In the rows, zero is written as 128.
Here are made-up things, facts about them, and rows of numbers that follow some of those facts. Name the thing behind each unnamed row.

Some facts about the things:
febi: refers to; plides: comes just before; skubros: sits directly inside
drevin {plides=grobin, skubros=staskol}
modrel {plides=kulur, skubros=reklol}
dotak {febi=tromin, plides=sidruki, skubros=fostur}
troplitor {plides=trapus, skubros=geskil}
trodrol {skubros=skaza}
gretrolen {plides=stopil, skubros=fliplu}
bitak {skubros=plogrok}
klikem {plides=veba, skubros=tregum}
zoti {febi=masolen, plides=masolen, skubros=plaror}
stustor {plides=trubas, skubros=petostes}
stopil {febi=gaston, skubros=fliplu}
grafli {skubros=sunel}
bostifis {febi=pudebon, skubros=floklal}
pudebon {plides=bostifis, skubros=floklal}
triflol {plides=distes, skubros=dagre}
flaklok {plides=modrel, skubros=reklol}
grobin {febi=drevin, skubros=staskol}
daple {febi=lubrer, skubros=fliflu}
murin {plides=zoti, skubros=plaror}
gesto {plides=dosko, skubros=brolom}
grapok {skubros=daklil}
gaston {plides=gretrolen, skubros=fliplu}
neten {plides=volar, skubros=fila}
platrudal {plides=piva, skubros=fila}
potrir {plides=brenoser, skubros=flugro}
rokar {plides=baskasuk, skubros=fodraste}
remem {plides=grafli, skubros=sunel}
veba {febi=gratri, plides=gratri, skubros=tregum}
pugrik {febi=remem, plides=fuvon, skubros=sunel}
baskasuk {skubros=fodraste}
volar {plides=ketel, skubros=fila}
gratri {plides=tizer, skubros=tregum}
klagran {febi=potrir, brenoser, plides=mobrel, skubros=flugro}
terem {plides=grukle, skubros=reklol}
skuplus {skubros=flugro}
bruplar {plides=dugar, skubros=skaza}
mabra {skubros=stosum}
leral {febi=voror, risku, plides=steklel, skubros=ligrin}
kisken {febi=steklel, plides=leral, skubros=ligrin}
mubu {febi=brimeklo, plides=golak, skubros=skogos}
klener {plides=dosken, skubros=dagre}
brenoser {febi=mobrel, plides=skuplus, skubros=flugro}
steklel {plides=risku, skubros=ligrin}
grukle {febi=kulur, plides=flaklok, skubros=reklol}
flibe {plides=trivuk, skubros=fluzes}
gramir {plides=gaston, skubros=fliplu}
pana {febi=tenol, plides=paskem, skubros=rapul}
voror {plides=kisken, skubros=ligrin}
nuflal {skubros=drubrem}
bratrir {skubros=kiklum}
trapus {skubros=geskil}
sipuplil {plides=tromin, skubros=fostur}
klestorum {plides=bofal, skubros=kiklum}
susik {skubros=tregum}
gegis {febi=rokar, plides=rokar, skubros=fodraste}
masolen {skubros=plaror}
zodedok {skubros=plupir}
dosken {plides=vugro, skubros=dagre}
doklom {plides=troplitor, skubros=geskil}
fipa {plides=tenol, skubros=rapul}
migul {plides=drofu, skubros=drubrem}
tromin {febi=sipuplil, plides=dotak, skubros=fostur}
drofu {plides=klapur, skubros=drubrem}
stadon {skubros=dripebrom}
zifel {febi=zogro, simal, skubros=klomi}
plaple {plides=fipa, skubros=rapul}
trivuk {skubros=fluzes}
paskem {skubros=rapul}
taston {plides=stadon, skubros=dripebrom}
stomek {plides=grapok, skubros=daklil}
sidruki {skubros=fostur}
pagrova {plides=daple, skubros=fliflu}
zogro {febi=zifel, plides=zifel, skubros=klomi}
tasi {skubros=kagrem}
fuvon {febi=remem, plides=remem, skubros=sunel}
simal {febi=zifel, plides=zogro, skubros=klomi}
trubas {febi=stustor, trastipak, skubros=petostes}
nebruvi {plides=bobre, skubros=tegrak}
golak {febi=tiflo, plides=tiflo, skubros=skogos}
fligris {plides=tasi, skubros=kagrem}
bofal {plides=bratrir, skubros=kiklum}
mese {plides=gramir, skubros=fliplu}
mokatror {skubros=lenen}
dugar {febi=bruplar, plides=trodrol, skubros=skaza}
vugro {skubros=dagre}
ketel {skubros=fila}
bobre {skubros=tegrak}
skefu {plides=braskim, skubros=skoski}
tiflo {skubros=skogos}
distes {plides=klener, skubros=dagre}
lubrer {plides=trozur, skubros=fliflu}
mobrel {plides=potrir, skubros=flugro}
nugragrok {plides=lubrer, skubros=fliflu}
busen {skubros=plozigrum}
braskim {febi=skefu, skubros=skoski}
lidro {plides=pugrik, skubros=sunel}
klapur {plides=nuflal, skubros=drubrem}
risku {febi=steklel, skubros=ligrin}
brimeklo {febi=mubu, plides=mubu, skubros=skogos}
midren {plides=bruplar, skubros=skaza}
piva {febi=platrudal, plides=neten, skubros=fila}
tizer {plides=susik, skubros=tregum}
kulur {skubros=reklol}
tenol {febi=fipa, plides=pana, skubros=rapul}
trastipak {plides=stustor, skubros=petostes}
trozur {febi=lubrer, plides=pagrova, skubros=fliflu}
dosko {skubros=brolom}

Some things and their rows:
[129 129 128 107 141 114 128 144 132 128 136 123 130 133 123 128 134 128
 133 139 125 135 115 137 125 134 137 133 135 133 125 122 138 130] -> plozigrum
[136 105 128 141 129 119 120 124 145 129 134 120 123 136  96 122 132 135
 132 133 119 122 133 117 126 133 131 127 133 139 140 129 144 127] -> voror
[136 130 130 125 132 114 124 132 132 123 132 123 122 131 121 123 132 125
 134 135 125 130 122 128 126 129 136 129 131 133 131 127 140 126] -> drofu
[137 119 128 123 130 112 125 115 139 122 131 119 123 132 107 120 133 133
 136 134 120 126 120 123 128 126 128 127 135 133 136 129 144 126] -> migul
[129  62 138 155 126 128 144 141 112 125 145 137 120 127 160 127 127 129
  94 142 135 128 144 148 141 102 147 145 127  96 103 107 126 130] -> brenoser
[135 135 131 124 133 114 124 141 129 123 133 125 122 130 127 124 131 122
 133 136 127 133 123 130 126 132 140 131 130 134 128 126 138 127] -> mokatror
[127  59 134 148 119  97 135 126 118 130 142 130 122 131 142 117 132 137
 107 142 113 138 134 139 140  84 115 145 123  94 120  96 120 133] -> fuvon
[137 113 129 108 128 131 125 118 139 120 131 120 122 130 111 117 127 122
 137 141 115 132 114 121 128 125 121 127 137 136 143 129 143 122] -> terem
[131 150 136 111 134 141 122 189 110 124 136 135 120 127 166 128 123  92
 128 144 135 148 125 139 123 139 152 139 120 135 120 118 126 123] -> kulur
[130  54 137 179 121 157 136 149 132 128 154 130 118 145 129 139 132 132
 114 139 124 122 164 137 127 123 129 142 121 123 128 138 130 129] -> leral
[160 141 111 128 127 150 167 116 180 117 146 107  97 141  84 118  99 219
 132 104  85 144  91 124 162 128 194 174 124 109 118 180 123 114] -> brimeklo
[137  78 133 143 121 135 134 121 135 123 144 124 119 133 134 127 127 141
 112 139 120 121 137 137 137 109 128 138 133 110 120 127 134 125] -> braskim
[129 156 136 137 142 116 133 177 109 122 133 136 123 126 156 129 128 101
 125 136 146 141 129 145 123 142 170 138 119 134 114 125 130 133] -> skuplus
[137 118 128 123 130 111 125 115 139 122 131 120 123 132 108 120 133 132
 135 134 120 126 119 122 128 126 127 127 135 133 136 129 144 126] -> klestorum
[137 119 128 123 130 111 125 115 139 122 131 119 123 132 108 120 133 133
 135 134 120 126 120 123 128 126 128 126 135 133 136 129 144 126] -> fligris
[133 151 134 125 135 117 122 167 118 124 134 130 121 129 148 128 130 110
 130 137 135 138 127 137 124 137 151 135 123 134 120 123 132 127] -> sidruki
[137 113 128 123 130 114 125 113 138 122 132 120 123 132 109 120 133 135
 133 134 120 125 122 123 129 124 127 127 136 131 135 127 144 125] -> pudebon
[135  88 134 144 123 136 133 139 128 124 145 127 118 133 147 130 126 133
 110 140 126 125 140 142 135 113 137 141 129 111 115 125 130 126] -> golak
[141 117 139 103 113 168 138 158 134 118 144 136 125 130 173 161 124 120
 101 148 145 112 189 144 155 130 166 139 122  82  93 122 142 127] -> pana

Name these rows:
No name comes twice in this set of rows, the named rows included.
[120  79 143 184 132 165 139 180 118 124 152 137 121 153 119 150 146 103
 145 137 134 135 171 135 106 155 126 136 108 155 148 156 133 134] : steklel
[134 135 132 108 131 135 123 154 126 122 134 127 121 128 138 122 125 106
 133 143 125 141 118 130 125 132 137 133 128 137 132 124 134 123] : flaklok
[143 152 133  77 120 145 129 135 145 116 129 128 130 128 134 152 130 118
 127 143 140 112 170 125 149 145 158 124 128 104 114 126 158 127] : fipa
[125  15 140 200 119 177 149 134 136 123 160 130 118 157 104 148 142 134
 128 139 119 118 178 134 119 127 106 139 118 132 148 160 136 132] : kisken
[129 105 130 121 124  64 122 117 115 130 131 124 124 130 123 114 143 139
 135 134 111 142 117 127 132  95 100 134 125 110 130  94 128 131] : lubrer
[126 117 130 126 150 109 146 130 130 123 132 128 133 129 114 126 133 126
 128 137 137 132 115 142 126 134 156 133 135 132 123 128 143 138] : flugro
[126  92 138 143 119  91 130 161  99 132 145 134 119 130 175 127 136 130
 110 141 122 145 137 150 136  89 119 151 113  91 105  91 110 131] : daple
[132 127 133 135 138 111 135 140 122 121 131 130 124 127 131 123 131 117
 126 135 137 133 124 135 127 132 153 132 128 131 123 125 138 132] : potrir
[114   5 152 228 122 211 160 188 111 121 174 145 116 167 134 168 150 107
 131 143 133 129 205 150 106 143 110 149  99 140 145 174 123 135] : risku

Now the same things, written a new way:
Some things and their rows:
[138 134 135 109  99 141 116 108 143 119 129 148 125 111 111 110 124 122
 137 129 117 135 127 123 112 121 147 127 119 129 138 140 130 141 159 130
 130 130 140 132 135 120 137 133 127 161 137] -> fligris
[128 130 130 131 124 138 136 137 127 112 127 126 129 124 126 133 127 130
 128 131 132 131 140 122 122 139 126 119 125 117 127 129 135 121 117 123
 121 128 125 123 128 124 122 132 118 116 119] -> masolen
[141 134 130 101 101 138 127 113 134 129 129 142 127 113 117 120 114 126
 152 149 107 130 117 115 108 125 159 129 115 130 146 147 125 142 157 122
 127 133 135 125 125 112 134 129 139 161 143] -> plaple
[114 106 121 112 118 113 135  98 139 167 115 134 134 114 117 118 123 124
  99 114 129 110  53 153 167  92 123 128 149 174 144 103 107 153 152 139
 152 166 141 143 123 120 154 112 120 150 128] -> klagran
[145 120 131 126 143 125 135 125 128 120 144 129 124 131 142 117 127 132
 137 135 123 139 139 133 123 125 137 141 124 121 121 133 134 123 146 145
 126 101 110 126 125 138 117 127 127 122 152] -> flugro
[142 119 132 125 142 129 132 126 126 120 141 128 125 130 142 119 126 133
 139 136 121 138 140 133 121 123 131 141 123 119 123 138 127 124 137 138
 128  99 114 126 125 134 118 127 133 122 156] -> skogos
[133 134 133 119 110 140 124 122 134 115 128 137 127 118 118 121 126 126
 133 130 125 133 135 122 116 131 138 123 121 123 133 136 133 131 138 126
 125 129 132 127 132 123 130 133 121 140 127] -> stadon
[138 134 136 108  99 140 116 108 142 119 129 148 126 110 111 110 124 122
 137 130 117 136 127 123 112 122 147 127 118 129 139 141 130 141 158 129
 130 130 140 131 135 120 138 133 126 161 136] -> taston
[101 114 148 153 142 168 121 129 134 104 111 130 146 124 122 142 133 141
 108 104 122 132 162 137 124 134  71 119 126 100 125 159  89 114  44  92
 142 110 142 112 134 110 125 137 117  81 140] -> remem
[137 127 128 125 117 129 120 131 129 104 124 124 127 121 121 124 126 131
 128 136 129 137 140 113 113 129 133 121 121 122 127 132 136 132 117 126
 127 123 128 127 138 122 133 128 120 133 117] -> mokatror
[124 132 134 150 137 134 138 147 127  97 134 119 127 131 131 129 141 125
 112 109 157 137 158 131 135 146 112 117 133 114 109 110 157 107 120 141
 112 118 113 128 134 145 113 136  92  95 103] -> pagrova
[ 93 115 113 172 170 101 147 158 121 147 117 101 133 147 147 153 147 127
  76  97 169 111 103 151 181 132  76 115 163 147 109  68 136 110  86 133
 129 155 117 130 124 146 123 122  98  67  76] -> daple
[137 133 129 115 112 137 135 127 129 121 130 133 127 120 122 127 120 128
 142 141 120 131 128 118 116 132 146 124 119 123 135 137 134 130 141 124
 123 130 128 125 125 119 127 131 130 140 130] -> gramir
[142 121 132 126 141 129 133 126 126 121 142 128 125 130 141 119 126 133
 139 136 121 139 140 133 119 123 132 141 123 119 123 138 127 124 137 138
 128  99 113 126 125 134 118 127 132 122 156] -> drubrem
[ 44 127 152 146 162  94  99 141  47 159  88  52 132 196 114 172 138 123
 110  44 158  99 119 162 153 193 156 153 146 148  82  85 118 169 123 156
 118 161 162 148  73 111 178  71 149 196 133] -> zifel
[141 122 131 125 137 129 129 127 127 116 137 127 126 128 136 121 127 132
 136 136 122 139 140 129 119 125 132 137 123 120 124 137 129 126 133 135
 127 105 117 126 128 131 121 128 129 124 148] -> plogrok
[144 128 139 138 149 127 126 117 135 115 142 131 126 127 142 105 136 120
 127 118 121 145 150 143 130 124 129 140 127 127 113 123 144 126 160 163
 128  96 102 126 134 149 121 131 108 117 145] -> fila
[148 141 129  92 100 139 132 113 132 137 125 136 129 116 118 125 109 129
 158 161 106 123 119 108 110 121 162 129 114 130 150 148 123 143 146 115
 131 138 135 123 127 112 132 128 152 162 146] -> voror
[141 134 134 108 102 138 120 108 143 119 133 150 124 112 114 106 126 121
 136 128 122 138 126 127 115 121 151 130 120 130 136 133 136 139 170 138
 127 131 134 134 135 126 135 134 123 160 137] -> klikem

Rows to name:
No name comes twice in this set of rows, the named rows included.
[147 120 127 120 145 127 142 130 123 125 140 127 126 133 142 124 121 137
 145 147 118 136 135 128 119 126 143 141 121 119 126 138 126 126 138 135
 127 105 112 123 122 131 117 125 139 123 155] : fliplu
[120 130 130 159 147 132 149 164 118  91 135 107 127 140 136 142 141 132
 110 112 166 133 164 128 138 155 104 113 136 106 105 107 159  95  95 134
 106 116 108 126 130 146 106 135  90  75  94] : ketel
[123 119 153 140 142 158  97 115 124 114 128 133 141 121 136 119 142 125
 134 111 110 142 163 148 113 106  83 154 117 105 123 174  85 130  86 106
 144  83 140 133 134 121 129 141 150 116 186] : sunel
[116 128 157 122 106 167  83  86 153 120 117 164 138 111 101 108 132 125
 128 102  97 138 154 136 106 113 105 135 115 114 139 182  85 141 110 106
 153 110 164 127 144 112 143 141 141 154 169] : lidro
[129 131 135 136 124 134 130 133 134 101 137 131 123 125 125 119 138 125
 117 111 149 139 148 131 129 137 123 121 131 118 117 116 153 115 138 141
 116 121 121 133 134 141 120 136  99 118 114] : neten
[132 134 124 124 125 137 147 144 118 119 127 119 131 127 129 144 117 135
 144 150 124 125 135 112 117 141 141 120 120 116 134 137 132 122 115 114
 118 129 122 118 120 117 120 128 132 118 122] : klener
[ 97 123 102 162 168  99 154 170 103 164 112  90 135 156 149 175 131 135
 103 129 151  98 100 131 167 141  94 115 151 143 121  90 121 112  67 109
 127 161 121 122 113 131 122 117 134  74  83] : stopil
[139 134 141 116 102 136 110 101 152 111 139 155 121 110 112  93 137 114
 123 108 131 144 134 136 121 119 140 130 126 133 128 123 148 137 182 153
 127 124 132 140 141 138 136 137 105 159 133] : nugragrok
[139 130 139 114 102 136 113 103 152 113 139 156 119 109 114  95 135 117
 123 110 133 144 128 135 121 117 140 130 127 132 129 123 145 136 179 148
 128 127 135 139 140 135 134 136 107 158 135] : platrudal
[104 116 117 150 146 103 129 128 137 158 120 124 128 133 135 129 144 119
  84  95 153 116  87 155 172 114  95 124 158 160 121  77 129 130 127 141
 140 161 130 139 129 142 137 123 106 110  97] : trozur
[113 125 118 121 121 106 109 106 141 179 115 141 127 126 123 122 131 117
 112 115 122 111  73 142 151 103 123 133 144 167 142 108 108 151 148 126
 149 167 151 140 129 125 152 120 145 159 123] : gegis

